Known rows:
griskeflis: [-30 -42  -5  -6 -23   3  25  28   5 -12 -17   3   5  14  14 -16  27 -28
  20 -34 -59  -5 -10  31  -3   6  26 -17 -27  17  16   4 -35  19 -12  30
 -15]
zalol: [ -7 -30 -15  20 -28   7  23  31   0 -16  -3  27 -26  17  17  -9  24  -7
  19 -43 -58 -15   5  24  -4   6  18  -2  -7  27   3  -8 -28  12  17  25
 -19]
druvom: [  7 -55  -3  -5 -18 -10  10  27  18  -6  -2 -19  11  17  -6 -14  22  -6
   0 -20  -4  -6   9  37  -5  -7   3   5  -9  22 -12 -12 -29  22   5  17
 -43]
trumaman: [  7 -44  -3  15 -18   2  12  26   7  -7 -15   2 -17  15   2 -15  22  -7
 -17  -6  -3  -9   0  29 -13 -16   5   3  -4   1 -10 -18 -34   7  18  11
   2]
treberen: [-29 -31  -9   8  -6   1  14  23   5  -8 -10   2 -18   9   2  -2  25 -14
 -12 -29 -34  -4   1  20 -11 -13   2  -9  -3  23 -16 -12 -34  10  -9  23
   4]
pigrus: [-30 -50 -11  -9  -9  -6  14  19  13  -8 -10  -1  -1   3   6  -3  18  -4
   3 -33 -31  -1   9  23  -6  -2  -9 -14  -3  13 -15  -3 -39   8  -1  25
 -19]
matrar: [-20 -33 -17   9 -14  -6  11  16   3  -8  -7  10 -25   8   5  -2  19   2
   0 -32 -14  -5  11  13  -7  -6 -12 -10   1  19 -19 -10 -38  -2  13  18
  -6]
stapa: [ -8  14 -20  42 -29  -9 -19  22  -2 -15  -2  26 -15  -3  23  12  24 -22
  22 -24 -25  -8  -6  15   0   4  33  -9 -20  44   0 -13 -31  10  23  26
  30]
traplu: [  5 -46   0 -10  -2 -14  32  30  22  -9  -9 -11  35 -13   0  23  10 -27
   3 -34 -36   1   6   8   3   9  16   0  -8  18  16  -7 -28  22 -20  28
 -19]
skasor: [-14 -48  -8  -2 -16  -8   9  20   5  -1  -4 -10   5   6   3 -10  18  -7
  10 -46 -10   2   9  30  -6  15  -3 -14 -18  29  -1   6 -38  10  -9  24
 -36]
sepor: [-12 -50  -6   5 -13   3  23  28   8 -11  -7   6 -18  10   7   5  23  -9
   2 -35 -50  -7   8  27  -7  -4  -5  -3   8  24 -14  -9 -26  15  -3  20
 -21]
niskam: [ -8 -43   1  28  -8  10  33  37   0 -10 -14  28 -36   8   5  13  19   3
  -2 -50 -19  -3  -6  28 -22   0 -19  -8  -2  22 -16  -8 -32   1   6   5
  -3]
feskidrek: [ 18 -31 -15  12 -18  -7   8  32  10  -5   6 -20 -10  26 -13  -8  15  16
  14 -48  11  -8   3  39  -7  -2  -3  12  -6  36 -26 -14 -27  14  14  10
 -53]
dugoklas: [-10 -55   0 -22 -15   0   9  28  12  -6 -18 -36  23  25 -13 -17  15  -9
   1 -16 -11  -3 -14  53  -7 -13   3   3  -6  21 -11  -4 -30  28  -3  18
 -36]
stanako: [ 41 -21 -16   6 -10  -2  24  39  13 -12  -8 -15   4  15 -13  21  -4   3
   4 -16  -6 -15 -10  19  -2  -1   4  29  19  12  -9 -18 -18  16  30  14
 -22]
gipla: [ 18 -18  -5  26 -25  -4 -17  31   9  -8 -10  -7  16   6   0   8  11 -11
   4  -7  36  -6 -12  44  -7  -7   3   7  -4  36  -8 -19 -25  21  33  10
   0]
driplem: [-22 -49 -10  -6 -34 -14  15  22  15 -12  -8   8   9   5  11 -26  27 -11
  27 -30 -30  -3   7  19   2   9  21 -20 -34  11  19  -2 -44   9   9  31
 -18]
traflokar: [ -1 -17  -2  32 -23   2  -6  35   6 -13 -13  16   3  -3  10  26  11 -16
  14 -26  -3  -2 -12  39 -10   1  -4  -8   0  38   1  -8 -24  19  23  12
  11]
sotre: [ -3 -32  -8   6 -16   8  11  31   4  -9 -13 -12 -17  30 -10 -11  11   9
  -1 -18  -4  -9 -15  45 -12 -11  -4   9   1  16 -22 -13 -28  15  17  11
 -22]
logrugro: [  3 -31   0  -3  -2  -8  34  36  11  -9 -19 -12  29  -4  -4  16   5 -24
   3 -31 -19   0 -15  22  -1   9  11   0  -8  13  22  -1 -28  21  -7  21
  -9]

Facts:
{begrazem,mostu,vigol} γ madin
{begrazem,grorol,mostu} γ vigol
{braklir,geklen,plufum} γ skasor
{braklir,dotru,grorol,rolu} γ klagril
{bribabri,duple,klagril,salim,sugises} γ vakun
{bribabri,brikeme,klabo,zukotem} γ dadrogos
{brikeme,brofir} γ balur
{brisku,drites,gifar} γ gregavim
{brisku,brofir,drites} γ stulol
{brofir,skasko} γ druvom
{dotru,plepum} γ plufum
{dramon} γ gragim
{dreklagrus,lukom,pena,runil} γ rolu
{drestu,gidrim} γ zudril
{drestu,kiflum,zagruzem} γ lunistul
{driplem,griplizil,plepum,skoza,stapa} γ foskebrom
{drites,grorol,plepum} γ feskidrek
{drites,skasor} γ brisku
{druvom,foskebrom,peplutro,popas,runil,teskor} γ pena
{duple,zagruzem} γ puvir
{duple,matrar,mostu,pena,stodre} γ puste
{fleston,tasku,zugri} γ lagrin
{flure,mostu,popas,vakun,zitra} γ tufas
{foskebrom,lobele,pena,zukotem} γ mozi
{foskebrom,koge,plepum,skasor,stapa} γ mostu
{foskebrom} γ trigen
{fumel,koskosam} γ dramon
{fumel} γ zagruzem
{gidrim,lobele,sepor} γ gake
{gifar,stapa,stulol} γ zitra
{gipla,griplizil,sugises} γ driplem
{gragim,lagrin} γ skasko
{gragim,maflen,skoza} γ drites
{gragim} γ koge
{griplizil,tasku,tegrutres} γ vufle
{griplizil,popas,tiflo} γ futil
{kagra,lunistul,zukotem} γ dotru
{kiflum,stodre} γ tiflo
{klagril,vakun,zitra} γ nestar
{kledim} γ maflen
{kledim} γ tabik
{koge,peplutro} γ duple
{koge} γ braklir
{koskosam} γ gipla
{lebar,matrar} γ runil
{lebar} γ dudifun
{legrak} γ skoza
{lobele} γ salim
{lukom,popas,treberen} γ zukotem
{lukom} γ grorol
{matrar} γ stapa
{mostu,nestar,tufas} γ kunun
{mozi} γ gifar
{nestar,vakun,zitra} γ flure
{nuda} γ koskosam
{peskoski} γ gidrim
{pigrus} γ matrar
{porezo} γ fleston
{skasko} γ kiflum
{sugises} γ truroler
{teskor} γ legrak
{teskor} γ popas
{teskor} γ traplu
{traplu} γ kagra
{treberen} γ pigrus
{trumaman} γ griplizil
{trumaman} γ tegrutres
{zagruzem} γ geklen
{zukotem} γ bribabri
balur ζ [stanako,brastol,plufum,popas,gragim]
brala ζ [bipa]
brisku ζ [lifli]
deme ζ [skozos,plofleflim,trigen,pena]
ditu ζ [grepam,niskam]
dreklagrus ζ [sugises]
driplem ζ [braklir,mostu]
drites ζ [tegrutres]
drokem ζ [drestu,trumaman,pena]
druvom ζ [dotru]
dugoklas ζ [stanako,feskidrek,gragim]
duple ζ [stapa,pidru,lukom,koskosam,gogral,gopak]
futil ζ [matrar,tabik,dramon,fliti]
gake ζ [troriskos,driklok]
geskis ζ [zagruzem,popas,lebar]
gidrim ζ [fliti]
griskeflis ζ [pidru,brikeme,zalol]
lobele ζ [skasko,runil]
logrugro ζ [tufas,grorol]
lunistul ζ [bedo,doza]
migen ζ [brofir]
miplem ζ [grepam,stemigor,bipa,nestar,drubil,doza]
mustok ζ [stapa,salim,mostu]
neli ζ [debrur,tasku]
nirufla ζ [supli,braklir,gogral]
nuda ζ [zukotem,peplutro,popas]
pefutus ζ [sotre,trigen,gragim]
peskoski ζ [traflokar,stulol,koge,lifli]
pigrus ζ [klifun]
plotir ζ [mozi,flipim,lagrin,dotru,popas]
porezo ζ [niskam]
puste ζ [gipla,plufum]
puvi ζ [mozi]
skasor ζ [zudril,geklen]
skoza ζ [bedo,bagron]
stostul ζ [grorol,drestu,dotris]
tiflo ζ [trigen]
traplu ζ [lefles,bribabri,truroler]
tudos ζ [dotris]
vakun ζ [bipa,legrak]
veplom ζ [debrur,gifar]
vufle ζ [gragim,dadrogos]
zugri ζ [troriskos]
[bagron,begrazem,bipa,braklir,brala,brastol,bribabri,brikeme,brofir,debrur,deme,ditu,dotris,dotru,doza,dramon,driplem,drubil,druvom,dugoklas,duple,feskidrek,flipim,fliti,flure,foskebrom,fumel,gake,geklen,geskis,gifar,gragim,grepam,griskeflis,grorol,kiflum,klabo,kledim,koskosam,kunun,lagrin,lebar,lefles,lobele,lukom,lunistul,maflen,matrar,miplem,mozi,neli,nirufla,niskam,peplutro,peskoski,pidru,pigrus,plotir,runil,salim,sepor,skasor,sotre,stemigor,stostul,sugises,supli,tabik,tasku,tegrutres,teskor,treberen,troriskos,trumaman,truroler,tufas,veplom,zagruzem,zalol,zitra,zudril,zugri,zukotem] Φ a
[balur,dadrogos,dreklagrus,drestu,driklok,drites,dudifun,fleston,gidrim,gopak,gregavim,klagril,klifun,lifli,logrugro,madin,mostu,nestar,nuda,plofleflim,plufum,popas,porezo,puste,puvi,puvir,skasko,skoza,skozos,stanako,stulol,traplu,tudos,vakun] Φ b
[bedo,brisku,drokem,futil,gipla,gogral,griplizil,kagra,koge,legrak,migen,mustok,pefutus,pena,plepum,rolu,stapa,stodre,tiflo,traflokar,trigen,vigol,vufle] Φ c

Rows:
No name comes twice in this set of rows, the named rows included.
[ 19 -47  -2 -26  -5 -21  21  34  28  -7  -8 -46  60   8 -22   9   2 -13
   9 -27   1   0  -5  29   8   0  13  19  -2  23  11 -10 -25  34  -2  23
 -46] : balur
[  3 -42   8  17   9 -13  29  34   8   0 -12  -6  29 -19  -1  24  12 -25
 -10 -43  -3   7  -4  12  -8   9   6  -4 -14  19  15  -3 -32  12 -23  17
  -1] : skoza
[-20 -18 -25  13 -35   4  24  26  -4 -18  -7  29 -37  15  15 -12  19   0
  25 -31 -48 -14  -3  16  -2  13  11 -13 -10  16   0  -3 -36  -2  31  29
  -9] : pidru
[ -9 -17 -12  25 -32   5  14  27  -8 -10  -6  22 -28  18  24 -28  30 -11
   8 -29 -37 -15  -4  23  -5   7  34  -8 -23  11  12  -7 -37   1  15  25
   5] : koskosam
[ -5   3 -15  36 -39   2  -9  30  -4 -20 -10  29 -14   3  23  11  18 -20
  32 -26 -30 -10 -17  25  -1   8  26 -13 -15  39  13  -8 -27  16  33  24
  23] : gogral
[ 31  -4 -24   7  -3 -18   8  25   6  -2  -1 -12   3   9 -20  12  -7  12
   4 -29  31 -10  -6   9   0   5  -2  19   4  22 -16 -15 -31   4  31  17
 -20] : plufum
[  0 -19   1  24 -16  -7 -17  26   0  -3  -5  -5  27  -7   8  19  17 -28
  14 -35  10   5  -6  42  -6  12   6  -9 -20  48   8   4 -27  22  -4  19
  -2] : brisku
[ 14 -41  -2  -8  -7  -3  38  40  14 -10 -15  -7  30  -3   0  22   8 -18
   9 -35 -29  -4  -3  16   3   9   8  11   3  14  11  -5 -24  21  -2  24
 -21] : tudos
[  1 -35   2  -9 -23  -4 -18  29  15  -9 -20 -34  47   7  -6   8   8 -29
   9  -4  11   2 -14  56  -1 -12   3   2   2  41  -1  -3 -22  39   9  15
 -12] : pefutus
[ 29   1 -19  15   1 -12   6  26   9  -5  -8 -14 -10  11 -18  14   3   3
 -20  -7  15 -12 -13   7  -3 -20   6  24  13  17 -22 -31 -27   6  27  17
  13] : popas
[ 11 -52  12  15  -1  -6  40  41   9  -5 -23   6  20 -18   8  20  11 -25
 -13 -24  -3   3  -5  11 -10   9   1  -3  -3  -1  26  -6 -32   9   3  14
  12] : porezo
[ 23 -19  -3  28  -7 -11  29  39   5  -5 -11  10   5  -5   4   8   8 -13
  -8 -28   5  -5  -8   6  -5  10  16  11 -13   2  15 -16 -32   2  20  15
   4] : skasko

The same things again, as new rows of numbers:
Known rows:
kledim: [-13 -20  -5 -10 -28 -15 -11  14 -20  31 -13 -13 -10   8 -24   3  -7   6
 -20   9   7 -10 -13 -12 -20 -20  11 -12 -19   9]
sugises: [  4  -8  -5  -8 -24   8 -12 -18 -21 -13  -3 -13 -11   1  25 -15  17  -7
 -14  -6  -5  -7 -11  -9  11  -9  17 -12  -2 -18]
troriskos: [ 19 -20  -2  -8 -25   3 -14 -15 -20  -3   8 -14 -11  -9  14 -12   6  -8
 -18  -3  -6  -7 -11 -10  11  -8   6   5  -4 -19]
zugri: [-13  27  -2  -6 -28   9  -7  32  55  -7 -18  12  -9  45  13  -3  15  -9
  16  -8  -2 -11 -13  25 -17 -12  36  14 -18  18]
puste: [-17  19   9  38  57 -18  54  18  38 -14 -17  -2  17 -10 -23 -14 -15  -4
 -17 -13   0  15  39  -9 -19  12 -24  19   2  13]
bagron: [ 14 -20  -4  -9 -24   8  -8 -12 -15  48   3 -14  -9 -12  28  -4   9 -12
  -3   5  -2  -7 -13 -11   8 -12  -6 -16  -8  -8]
foskebrom: [ -3   0  -3  -4 -24   8 -10  -1  -8  -9 -12 -12  -6  -5  -1 -16  -6  -7
 -14  -1  -1  -8 -12  -9  -4   0  -2  -9 -12 -17]
skoza: [-21   9  20 -10  23  23  40 -11  56  18 -16 -14  21 -10   2   1 -16  -5
  19  -7  -3  -3   9 -11 -21  -2 -18 -13 -20  73]
dudifun: [-19 -21  -6  -7  60 -19   2 -17 -19 -15  -9 -18 -10 -13 -14  48 -16  -7
  -7  -7  -3  -2  24  -7 -19  59 -23  78 -19  14]
puvi: [  4  34   5  30  65 -18  16  -6  36 -15 -14   5 -10  -7 -10 -14 -11   2
 -18  -9  -2   2  20 -11 -16  -9 -21  24 -16  25]
dreklagrus: [-21  15   0  -5  43 -15  -9 -16  31 -15 -11 -14  -5 -11  19   1  -7  31
   5 -12  -1  -5  20  -8 -18   0   3  14 -20  42]
nuda: [-19  87  63  48  60 -13  17 -15  82 -19 -19  37  28  20  18 -18  41  13
 -16 -15   8  13  40  -8 -16 -17  -4 -13   4  28]
gipla: [ 25  19   5   7  41 -15  -9 -18 -11 -14  30  20   0 -12 -25  -3  25 -10
 -12 -17  -4  21  12  -4  29 -16  23 -13  35 -22]
geklen: [ 10 -16  -3  -6 -24  13 -12 -17 -20  -7  -5 -13 -10  -8   9 -13   4 -10
 -17  -1  -5  -7 -13  -8  10 -11   6 -11  -1 -21]
lukom: [-20 -24  -7 -11 -27 -13 -13 -23 -24 -18  -1  50 -10  20  26 -11 -15  -7
  15  41  -1  -1 -13  12  38 -13 -21 -16   8 -10]
supli: [-10 -23  -4 -10 -24  -8 -11 -17 -24 -16 -10  37  -7  13   4 -13 -17  -9
   2  34  -5  -3 -12   7  35 -12 -22 -16  15 -16]
veplom: [-15  40  -3  -5 -25  21  -4  35  25 -13 -14 -12  -5   6 -18 -16 -13  -2
 -12  17  -2 -11  -9  -6 -19  21   9 -13 -19   6]
gregavim: [-13 -21   0  -4  19  12  26 -15  -1 -15  -9 -13 -11 -10 -20   2 -16   2
 -17  -7  -6   6 -10 -10 -19   1 -20  15  -4  14]
tasku: [ 12  -9  -4 -12 -28  11 -13 -14   4  -2 -10  -5 -12  20  28  -3  23 -10
 -15  -6  -5  -8 -13  10  10 -13  36  19  -3 -19]
truroler: [ 20 -14  -3  -5 -27  33  -2 -12 -22  -7  -6 -15 -10 -10 -14 -12  -9 -13
 -17   2  -5  -6 -14  -9  18  13  -5  -6   7 -22]

Rows:
No name comes twice in this set of rows, the named rows included.
[-20 -27  30  -7  -3  -8 -12 -16 -22 -18  54  -6 -10  27  16  44  43  85
   7 -18  -8   6 -12  11 -22  22  17   4  34 -20] : drestu
[-16 -21  -2   6 -22 -13 -10  23 -20  12   0  -3   4  10   1   1  18  -7
 -13 -17  13   3  17   3  12  -7  -5  -4  45 -22] : sotre
[ 12 -21   0  32  -8 -22 -10   0 -25  17  21   7  -9   4  15  -5  31  -7
 -16 -20  11  31  17  -8  59 -14 -15  11  75 -28] : gragim
[ 19  14  -2  -6 -27  33 -10 -15 -21 -14 -10 -13 -11  -4  13 -16  23  -5
 -17   5  -7  -7 -15  -9   5 -10  32  -5 -10 -21] : dramon
[-23  14  -2  -8  -7   8  25  29  34 -14  -8 -13  54   9 -30  30  -1  39
  48 -15  -2 -10  34  54 -23  51  54 -12 -10 -19] : drokem
[ 13  87  -4  54  19 -18  24  78  50 -16 -26  13  17  12 -21 -19 -15  -9
 -16  -9  44  -9  40 -11  -5 -11 -19  -3 -19   2] : plotir
[-20  36   9 -11 -24  38  50  59  85  95 -19 -13  69 -12  13 -12  -4 -15
  64  35  37  -8  19 -13 -20  12 -17 -17 -22  88] : miplem
[-20  42  18  70  78 -15  68  49  60 -13 -20  10  43  -9 -27 -12 -14  -2
 -15 -17  29  20  76  -9 -16   8 -22  22   0  11] : balur
[ -5  35   0  26  31 -15  61  37  46  -8 -14  28  39  -2 -29  13 -12 -10
  27 -16   3  -5  46  44 -15  -2   3 -10  17 -19] : vufle
[-20  30   0  38  -6 -18  25  81  35  -5 -16  15  48  20 -23 -16  -6  -7
  -7 -11  58  -7  55  -2 -17   8 -19 -14   0 -19] : dugoklas
[-17 -24   3  22  52 -16   6 -14 -18 -15   5  -8 -10  -9   0  15  -6  -6
 -15 -16  -4  43  23  -9  -5 -10 -22  31  42 -18] : dadrogos
[  4 -21  29  -9  29  14  10 -19  17  76  29 -13  -1 -16  51  31  11 -12
  28  -6  -4  22 -11 -16 -19 -13 -20 -12   0  57] : nestar
[-23 -25  -2  -7 -31  18 -12   9 -16   1   8 -11  -9  26  14  11  40   6
   1 -15  -3  -7 -11  27 -16   9  46   0  42 -22] : trumaman
[-18   6  27 -10  30  23  45 -11  67  42 -15 -14  34 -13  15   6  -9 -10
  39  -7  -1  -5  15 -13 -19   7 -20 -15 -18  90] : vakun

